Below are the code and all the weights of a small trained network. Each question names an input and a class and asks about switching units off, where a switched-off unit gives its printed mean instead of its output.

import numpy as np


def w(rows, s, z=0):
    codes = np.array(rows[::2]) - 128.0
    scale = np.full(codes.shape[1], s)
    scale[-1] = z or s
    return codes * scale


def norm(h):
    return h / np.sqrt((h * h).mean(-1, keepdims=True) + 1e-5)


def f(y):
    return y / 2 * (1 + np.tanh(0.7978845608 * (y + 0.044715 * y**3)))


def log_softmax(a):
    a = a - a.max(-1, keepdims=True)
    return a - np.log(np.exp(a).sum(-1, keepdims=True))


def net(x, mask):
    res = np.array(x, float).reshape(1, 6) / 4 @ E
    u = 0
    for l in range(2):
        y = f(norm(res) @ A[l][:, :-1].T + A[l][:, -1])
        res = res + np.where(mask[u : u + 5], y, B[l][:, -1]) @ B[l][:, :-1]
        u += 5
    return log_softmax(norm(res)[-1] @ U[:, :-1].T + U[:, -1])


A, B = {}, {}
E = w([
[51,163,50,5],'x0',
[124,129,128,129],'x1',
[130,127,128,127],'x2',
[130,122,128,127],'x3',
[98,86,252,83],'x4',
[128,121,128,130],'x5',
],0.011)
A[0] = w([
[133,132,5,125,55],'0.n0',
[148,58,90,159,32],'0.n1',
[88,141,115,38,3],'0.n2',
[198,162,47,176,83],'0.n3',
[133,147,91,211,30],'0.n4',
],0.02,0.004)
B[0] = w([
[103,254,185,153,245],'0.n0',
[86,93,133,168,148],'0.n1',
[147,71,76,63,235],'0.n2',
[165,26,63,102,237],'0.n3',
[82,61,142,165,190],'0.n4',
],0.029,0.011)
A[1] = w([
[179,105,88,152,35],'1.n0',
[222,166,252,157,50],'1.n1',
[153,161,128,126,5],'1.n2',
[141,240,105,141,91],'1.n3',
[185,101,130,128,209],'1.n4',
],0.028,0.0026)
B[1] = w([
[80,114,173,181,169],'1.n0',
[218,187,243,125,236],'1.n1',
[38,92,95,145,145],'1.n2',
[65,254,50,200,252],'1.n3',
[133,168,138,144,189],'1.n4',
],0.029,0.011)
U = w([
[115,34,147,229,253],'0',
[218,186,249,140,47],'1',
[87,249,74,162,20],'2',
[154,89,107,16,166],'3',
],0.017,0.00062)

Each question gives the input, the list of numbers given to net, and the class t.
The units are the neurons (one row each of A and B). Each row of codes is followed by its name. A weight is (code - 128) times the scale printed after its matrix; where a second scale follows, it is the last column's (A, B and U).
mask holds one flag per neuron, layer by layer. A switched-off neuron (its flag False) gives its mean, the last column of its row in B, instead of its output. The means were averaged over made-up inputs and are rounded, as every weight is.
A unit's drop is (log p(t) with every unit on - log p(t) with that unit switched off) / (log p(t) with every unit on - log p(t) with every unit switched off).
The circuit of an input: a set's keep is (log p(t) with only the set's units on - log p(t) with every unit switched off) / (log p(t) with every unit on - log p(t) with every unit switched off). Starting from all 10 units, units are removed one at a time, each time the one whose removal leaves the highest keep (on an exact tie, the one counted first), for as long as the keep stays at least 0.8.
circuit, biggest first: the units of the circuit, biggest drop first
most important unit: the unit with the biggest drop
k most important neurons of layer l: the k neurons of layer l with the biggest drops, biggest first
drop of u: that unit's drop, to one decimal
input [2,8,1,7,5,1], class 3: circuit, biggest first -> 1.n3; 1.n1
input [-1,5,2,5,-8,-6], class 0: circuit, biggest first -> 0.n4; 1.n3
input [7,5,1,-6,2,1], class 3: most important unit -> 0.n2
input [-3,7,6,6,3,5], class 1: 3 most important neurons of layer 0 -> 0.n3; 0.n2; 0.n0
input [0,-1,3,-6,3,1], class 1: 4 most important neurons of layer 0 -> 0.n4; 0.n1; 0.n3; 0.n2
input [0,2,-7,2,3,2], class 1: 2 most important neurons of layer 0 -> 0.n4; 0.n3
input [1,-1,6,-8,6,-4], class 3: 2 most important neurons of layer 1 -> 1.n3; 1.n1
input [-4,3,1,7,1,3], class 1: 3 most important neurons of layer 0 -> 0.n3; 0.n2; 0.n0
input [-1,-8,-4,-7,1,2], class 1: 2 most important neurons of layer 0 -> 0.n3; 0.n0
input [0,-7,1,-1,5,-1], class 1: 4 most important neurons of layer 0 -> 0.n3; 0.n2; 0.n4; 0.n0
input [-4,-5,2,4,1,3], class 1: 3 most important neurons of layer 0 -> 0.n3; 0.n2; 0.n0
input [0,-6,0,-5,-4,6], class 0: 2 most important neurons of layer 0 -> 0.n3; 0.n4
input [3,-4,-1,1,1,5], class 3: drop of 1.n3 -> 0.2
input [1,-5,-3,-5,8,-8], class 3: drop of 1.n1 -> 0.5
input [8,-1,5,-4,1,6], class 3: circuit, biggest first -> 1.n3
input [4,-5,-8,4,2,-5], class 3: drop of 0.n4 -> 0.0
input [0,-6,6,7,-7,2], class 0: 2 most important neurons of layer 0 -> 0.n3; 0.n4
